Below is a small trained network, with its code and all its weights. Each question gives an input and a class and asks what happens when units are switched off, that is, made to give their printed mean instead of their output.

import numpy as np


def w(rows, s, z=0):
    codes = np.array(rows[::2]) - 128.0
    scale = np.full(codes.shape[1], s)
    scale[-1] = z or s
    return codes * scale


def norm(h):
    return h / np.sqrt((h * h).mean(-1, keepdims=True) + 1e-5)


def f(y):
    return y / 2 * (1 + np.tanh(0.7978845608 * (y + 0.044715 * y**3)))


def log_softmax(a):
    a = a - a.max(-1, keepdims=True)
    return a - np.log(np.exp(a).sum(-1, keepdims=True))


def net(x, mask):
    res = np.array(x, float).reshape(1, 3) / 4 @ E
    u = 0
    for l in range(2):
        y = f(norm(res) @ A[l][:, :-1].T + A[l][:, -1])
        res = res + np.where(mask[u : u + 8], y, B[l][:, -1]) @ B[l][:, :-1]
        u += 8
    return log_softmax(norm(res)[-1] @ U[:, :-1].T + U[:, -1])


A, B = {}, {}
E = w([
[202,145,152,164,243,102,164,93,166,36],'x0',
[233,191,52,16,99,181,59,95,154,146],'x1',
[56,181,86,172,255,231,120,44,176,226],'x2',
],0.0067)
A[0] = w([
[175,2,154,121,124,125,76,112,119,126,137],'0.n1',
[133,128,125,142,139,117,110,143,127,137,2],'0.n2',
[118,83,109,132,183,161,85,106,125,163,132],'0.n3',
[192,148,164,163,159,112,154,122,141,150,121],'0.n4',
[87,107,169,137,117,126,179,98,124,119,96],'0.n5',
[116,120,146,135,80,135,146,117,134,183,108],'0.n6',
[168,102,152,56,112,172,150,53,124,147,127],'0.n7',
[128,157,155,139,83,98,138,144,177,208,64],'0.n8',
],0.0079,0.0063)
B[0] = w([
[139,155,156,120,116,126,192,115,135,144,206],'0.n1',
[182,4,200,101,168,156,78,41,120,216,70],'0.n2',
[163,141,170,117,73,101,191,132,126,119,251],'0.n3',
[75,112,85,97,117,157,93,114,119,100,195],'0.n4',
[166,131,89,154,142,129,80,162,138,155,177],'0.n5',
[101,113,98,109,151,147,105,104,135,80,167],'0.n6',
[133,117,117,175,149,118,109,162,129,147,210],'0.n7',
[105,110,104,113,149,144,106,110,124,97,119],'0.n8',
],0.018,0.0029)
A[1] = w([
[91,161,161,141,197,195,188,37,153,242,62],'1.n1',
[101,158,87,119,186,122,80,175,115,131,128],'1.n2',
[72,136,128,127,118,135,176,115,122,89,120],'1.n3',
[179,90,160,117,252,131,126,54,141,66,86],'1.n4',
[117,209,120,158,152,117,166,166,145,167,175],'1.n5',
[59,72,140,85,79,168,93,103,101,233,46],'1.n6',
[69,19,197,212,186,111,144,121,109,181,3],'1.n7',
[235,140,110,53,148,172,73,84,134,188,63],'1.n8',
],0.014,0.0033)
B[1] = w([
[202,131,196,90,24,37,184,187,84,50,254],'1.n1',
[156,168,148,91,82,125,123,121,127,140,174],'1.n2',
[152,140,123,126,152,148,91,107,146,166,207],'1.n3',
[22,30,61,100,113,201,161,101,107,99,192],'1.n4',
[109,142,112,98,135,163,69,89,137,141,249],'1.n5',
[65,49,74,110,182,193,174,67,129,33,184],'1.n6',
[164,155,110,202,207,110,89,166,173,237,189],'1.n7',
[118,124,154,249,221,87,105,169,161,224,205],'1.n8',
],0.011,0.0099)
U = w([
[141,151,101,246,213,81,79,196,190,249,176],'0',
[195,131,213,91,23,27,224,163,102,46,189],'1',
[5,14,17,107,161,211,171,81,130,51,210],'2',
[128,221,110,60,104,181,32,56,149,161,147],'3',
[106,102,191,114,151,153,114,57,25,163,2],'4',
[131,104,172,110,161,153,114,74,55,141,14],'5',
],0.011,0.0046)

Each question gives the input, the list of numbers given to net, and the class t.
The units are the neurons (one row each of A and B). Each row of codes is followed by its name. A weight is (code - 128) times the scale printed after its matrix; where a second scale follows, it is the last column's (A, B and U).
mask holds one flag per neuron, layer by layer. A switched-off neuron (its flag False) gives its mean, the last column of its row in B, instead of its output. The means were averaged over made-up inputs and are rounded, as every weight is.
A unit's drop is (log p(t) with every unit on - log p(t) with that unit switched off) / (log p(t) with every unit on - log p(t) with every unit switched off).
The circuit of an input: a set's keep is (log p(t) with only the set's units on - log p(t) with every unit switched off) / (log p(t) with every unit on - log p(t) with every unit switched off). Starting from the 12 units with the biggest drops (on a tie, the unit counted first), units are removed one at a time, each time the one whose removal leaves the highest keep (on an exact tie, the one counted first), for as long as the keep stays at least 0.8.
units of the circuit, in order: the units of the circuit, biggest drop first
k most important neurons: the k neurons with the biggest drops, biggest first
k most important neurons of layer l: the k neurons of layer l with the biggest drops, biggest first
drop of u: that unit's drop, to one decimal
input [7,0,3], class 2: units of the circuit, in order => 1.n4
input [-4,1,-1], class 2: 2 most important neurons => 1.n6; 1.n1
input [-7,-5,7], class 1: 2 most important neurons of layer 1 => 1.n1; 1.n4
input [2,-3,4], class 1: 2 most important neurons => 1.n1; 0.n7
input [3,3,0], class 3: 2 most important neurons of layer 1 => 1.n1; 1.n2
input [5,-4,2], class 2: 4 most important neurons => 1.n4; 0.n7; 1.n8; 0.n4
input [-4,2,0], class 2: 2 most important neurons => 1.n6; 1.n1
input [3,-1,3], class 3: 4 most important neurons of layer 0 => 0.n1; 0.n4; 0.n3; 0.n6
input [-8,7,-7], class 2: 4 most important neurons => 1.n1; 0.n3; 1.n6; 0.n5
input [0,8,7], class 0: 2 most important neurons => 1.n8; 0.n1
input [-1,6,-5], class 0: 2 most important neurons => 1.n1; 0.n3
input [-6,5,4], class 2: 2 most important neurons => 1.n6; 0.n5
input [-3,4,5], class 1: 2 most important neurons => 1.n1; 0.n5
input [-2,0,-3], class 3: 2 most important neurons of layer 0 => 0.n1; 0.n3
input [-5,-6,-5], class 0: units of the circuit, in order => 1.n1
input [2,-1,-1], class 3: 2 most important neurons => 1.n1; 1.n8
input [4,-2,5], class 1: drop of 1.n1 => 1.1
input [1,-3,6], class 1: drop of 1.n1 => 0.8
input [5,5,7], class 1: drop of 1.n1 => 1.4
input [2,-4,-3], class 0: drop of 1.n1 => 0.9
input [1,5,2], class 0: units of the circuit, in order => 1.n8
